Below are the code and all the weights of a small trained network. Each question names an input and a target symbol and asks about switching units off, where a switched-off unit gives its printed mean instead of its output.

import numpy as np


def w(rows, s, z=0):
    codes = np.array(rows[::2]) - 128.0
    scale = np.full(codes.shape[1], s)
    scale[-1] = z or s
    return codes * scale


def f(y):
    return np.maximum(y, 0)


def softmax(a):
    e = np.exp(a - a.max(-1, keepdims=True))
    return e / e.sum(-1, keepdims=True)


def log_softmax(a):
    a = a - a.max(-1, keepdims=True)
    return a - np.log(np.exp(a).sum(-1, keepdims=True))


def net(x, mask):
    ids = ['ΞΨΩεμστ'.index(c) for c in x.split()]
    T = len(ids)
    res = E[ids] + P[:T]
    u = 0
    for l in range(2):
        r = res
        for j in range(2):
            rows = slice(4 * j, 4 * j + 4)
            q, k, v = (r @ M[l][rows].T for M in (Q, K, V))
            z = softmax(np.where(np.tri(T) > 0, q @ k.T / 4**0.5, -1e9)) @ v
            o = O[l][rows]
            res = res + np.where(mask[u + j], z, o[:, -1]) @ o[:, :-1]
        u += 2
        y = f(res @ A[l][:, :-1].T + A[l][:, -1])
        res = res + np.where(mask[u : u + 4], y, B[l][:, -1]) @ B[l][:, :-1]
        u += 4
    return log_softmax(res[-1] @ U[:, :-1].T + U[:, -1])


Q, K, V, O, A, B = {}, {}, {}, {}, {}, {}
E = w([
[125,160,155,146,59,123,86,133,9,126],'Ξ',
[121,139,182,63,133,88,207,100,176,102],'Ψ',
[67,95,82,86,88,175,93,106,135,106],'Ω',
[108,154,170,93,189,124,50,183,166,143],'ε',
[191,113,92,124,94,134,236,138,114,162],'μ',
[136,179,67,126,176,195,141,51,109,172],'σ',
[134,37,124,119,66,125,122,182,166,175],'τ',
],0.014)
P = w([
[128,49,223,127,201,200,107,137,179,63],'0',
[82,170,85,59,130,68,97,136,117,192],'1',
[189,111,156,84,90,163,58,105,140,116],'2',
[53,158,71,93,138,51,120,130,112,191],'3',
[162,146,173,144,62,144,79,104,153,121],'4',
[36,171,57,136,126,46,163,163,117,170],'5',
[137,167,178,187,51,122,106,111,152,105],'6',
[1,197,40,187,128,30,197,197,104,151],'7',
[121,178,163,194,56,127,128,117,151,93],'8',
],0.0091)
Q[0] = w([
[95,132,82,79,200,71,157,123,112,131],'L0H1',
[113,125,143,187,131,139,130,131,72,90],'L0H1',
[117,163,222,209,3,138,98,157,122,98],'L0H1',
[187,46,181,152,160,220,115,94,144,84],'L0H1',
[149,97,138,166,75,123,141,155,102,130],'L0H2',
[55,81,125,196,155,130,60,221,160,201],'L0H2',
[157,56,117,189,89,71,191,149,137,144],'L0H2',
[92,113,25,130,75,162,170,76,108,212],'L0H2',
],0.0067)
K[0] = w([
[222,115,224,95,104,192,104,77,142,80],'L0H1',
[103,94,97,110,189,152,162,167,193,107],'L0H1',
[22,154,80,194,151,104,204,217,133,100],'L0H1',
[119,106,63,6,144,101,110,142,118,226],'L0H1',
[121,58,64,82,103,114,157,121,175,140],'L0H2',
[109,87,126,125,129,128,3,242,154,208],'L0H2',
[178,75,122,106,54,83,194,138,187,196],'L0H2',
[163,77,64,248,66,180,158,99,113,160],'L0H2',
],0.0057)
V[0] = w([
[112,69,141,50,116,102,204,116,197,66],'L0H1',
[215,75,208,202,124,170,112,95,89,33],'L0H1',
[46,199,155,126,113,79,151,79,38,110],'L0H1',
[88,203,119,163,8,3,100,188,76,155],'L0H1',
[103,109,67,155,87,95,183,101,144,144],'L0H2',
[143,129,105,52,145,136,143,100,205,201],'L0H2',
[123,222,107,195,82,127,166,63,75,90],'L0H2',
[66,198,73,148,92,94,86,118,47,94],'L0H2',
],0.0059)
O[0] = w([
[142,78,72,36,122,131,137,111,116,159,68],'L0H1',
[80,72,141,171,186,227,228,170,101,173,127],'L0H1',
[86,150,112,158,86,64,130,253,156,87,194],'L0H1',
[172,135,119,151,95,108,144,189,195,30,253],'L0H1',
[102,138,105,118,130,61,158,59,130,83,94],'L0H2',
[76,202,113,103,77,35,109,131,146,207,113],'L0H2',
[212,124,109,127,171,84,108,115,65,67,75],'L0H2',
[113,89,94,171,169,124,92,118,73,34,161],'L0H2',
],0.0059,0.0044)
A[0] = w([
[76,136,176,150,107,167,74,163,22,110,228],'L0N1',
[163,94,229,63,93,143,57,109,107,86,252],'L0N2',
[189,2,200,138,123,185,130,171,116,119,100],'L0N3',
[95,80,164,152,21,58,162,173,251,171,122],'L0N4',
],0.0058,0.0019)
B[0] = w([
[95,147,166,124,52,114,148,122,144,172,245],'L0N1',
[143,85,195,133,106,100,72,122,155,126,213],'L0N2',
[125,2,212,152,142,123,178,122,136,188,169],'L0N3',
[112,151,162,60,205,162,113,179,36,110,254],'L0N4',
],0.0088,0.008)
Q[1] = w([
[158,72,174,144,83,114,65,169,85,125],'L1H1',
[167,118,136,106,165,143,118,147,181,106],'L1H1',
[35,193,90,90,142,162,160,157,66,178],'L1H1',
[137,89,114,128,167,204,148,143,125,125],'L1H1',
[1,180,128,76,198,170,134,172,128,173],'L1H2',
[86,202,116,158,112,99,142,128,100,178],'L1H2',
[32,78,128,147,124,72,150,133,143,159],'L1H2',
[190,115,166,130,53,148,48,106,169,85],'L1H2',
],0.0084)
K[1] = w([
[129,110,126,137,163,141,110,136,111,104],'L1H1',
[157,119,128,127,134,74,131,107,117,116],'L1H1',
[96,119,121,153,101,160,125,91,93,254],'L1H1',
[142,109,135,100,129,120,121,94,154,150],'L1H1',
[102,116,135,98,97,84,127,70,141,200],'L1H2',
[89,79,142,172,104,115,176,157,92,160],'L1H2',
[107,42,195,106,129,140,103,147,173,171],'L1H2',
[129,144,91,160,131,138,112,155,162,69],'L1H2',
],0.0097)
V[1] = w([
[143,108,147,71,148,139,178,111,94,90],'L1H1',
[134,109,92,123,100,115,108,178,69,143],'L1H1',
[121,140,134,102,144,97,101,194,123,114],'L1H1',
[117,106,159,177,123,118,168,107,254,119],'L1H1',
[152,103,111,144,55,140,191,118,63,122],'L1H2',
[161,89,158,102,186,169,188,167,137,157],'L1H2',
[49,83,89,105,113,180,101,96,187,87],'L1H2',
[76,116,144,107,78,64,82,197,97,139],'L1H2',
],0.0085)
O[1] = w([
[180,114,152,29,136,100,137,73,111,65,152],'L1H1',
[137,49,42,127,25,203,138,181,93,151,136],'L1H1',
[152,49,62,154,178,133,86,163,60,125,137],'L1H1',
[107,211,111,130,170,99,74,146,204,104,148],'L1H1',
[147,129,137,6,32,189,188,161,170,99,148],'L1H2',
[191,128,46,112,127,101,87,164,108,127,254],'L1H2',
[1,64,68,98,86,115,82,64,161,49,120],'L1H2',
[103,96,180,105,138,42,179,121,184,220,208],'L1H2',
],0.0078,0.014)
A[1] = w([
[108,195,63,178,156,66,162,65,51,165,251],'L1N1',
[180,143,153,145,175,60,41,51,129,57,194],'L1N2',
[178,191,2,109,123,164,12,117,52,30,5],'L1N3',
[187,175,148,64,37,241,136,134,154,57,195],'L1N4',
],0.0048,0.0023)
B[1] = w([
[92,59,167,172,112,106,159,158,137,178,206],'L1N1',
[139,188,109,110,170,66,55,85,154,116,213],'L1N2',
[136,126,254,94,169,153,145,40,94,90,255],'L1N3',
[75,195,101,186,89,219,132,184,125,176,226],'L1N4',
],0.0081,0.0058)
U = w([
[192,214,17,114,79,127,134,179,179,182,206],'Ξ',
[160,10,80,116,157,146,115,136,50,152,169],'Ψ',
[1,101,86,95,85,123,115,94,180,66,124],'Ω',
[117,142,100,211,187,86,72,157,132,155,104],'ε',
[79,226,180,144,141,233,92,85,94,99,103],'μ',
[43,137,223,146,138,144,237,115,163,171,172],'σ',
[214,180,160,63,151,48,137,75,144,60,5],'τ',
],0.0056,0.0022)

Each question gives the input, a string of symbols that net reads in full, and the target symbol t.
The units are the heads (4 rows each of Q, K, V and O) and the neurons (one row each of A and B). Each row of codes is followed by its name. A weight is (code - 128) times the scale printed after its matrix; where a second scale follows, it is the last column's (O, A, B and U).
mask holds one flag per unit, layer by layer, with each layer's heads first. A switched-off unit (its flag False) gives its mean, the last column of its rows in O or B, instead of its output. The means were averaged over made-up inputs and are rounded, as every weight is.
A unit's drop is (log p(t) with every unit on - log p(t) with that unit switched off) / (log p(t) with every unit on - log p(t) with every unit switched off).
most important unit: the unit with the biggest drop
k most important neurons: the k neurons with the biggest drops, biggest first
heads that matter: for each layer, one digit per head in row order, 1 if its drop is at least 0.15 and else 0, layers parted by /
input τ Ξ μ Ψ, target τ: most important unit	L0H1
input ε Ξ μ, target Ξ: heads that matter	10 / 01
input ε Ξ Ξ ε Ξ Ψ, target ε: heads that matter	11 / 01
input σ σ Ξ Ω ε τ, target σ: 4 most important neurons	[L0N2 L0N1 L1N2 L0N4]
input ε ε Ω τ, target ε: heads that matter	11 / 11
input Ξ τ μ τ Ξ, target Ψ: 3 most important neurons	[L0N1 L0N4 L0N3]
input τ Ξ τ Ψ Ω ε Ψ Ψ, target τ: heads that matter	11 / 11
input τ ε τ ε τ, target ε: heads that matter	11 / 01
input σ τ Ξ σ, target σ: heads that matter	00 / 11
input τ Ξ τ μ, target τ: heads that matter	11 / 11
input Ξ Ξ Ψ σ, target Ξ: 4 most important neurons	[L0N3 L0N4 L0N1 L1N4]
input Ξ σ σ Ξ Ω, target Ω: 2 most important neurons	[L0N4 L1N3]
input Ω τ Ξ Ξ μ Ξ, target Ω: 2 most important neurons	[L0N4 L0N3]
input Ξ Ψ τ μ μ τ Ξ τ, target Ξ: 2 most important neurons	[L0N3 L0N1]
input ε τ τ Ξ τ, target σ: most important unit	L0H2
input μ Ξ ε τ, target μ: heads that matter	10 / 01
input Ξ Ξ σ τ Ξ, target μ: heads that matter	10 / 01
input σ ε Ξ Ξ τ Ω, target σ: heads that matter	10 / 11
input Ψ Ξ Ξ Ω, target Ψ: heads that matter	10 / 11
input τ Ξ Ω, target Ω: heads that matter	00 / 01
input τ τ Ξ τ τ, target Ψ: 2 most important neurons	[L0N4 L0N2]
input σ ε τ τ σ Ω, target σ: 2 most important neurons	[L1N1 L0N4]
input Ξ ε Ξ, target ε: most important neuron	[L0N3]
input Ξ Ω τ Ψ ε ε, target Ξ: 2 most important neurons	[L0N3 L0N1]
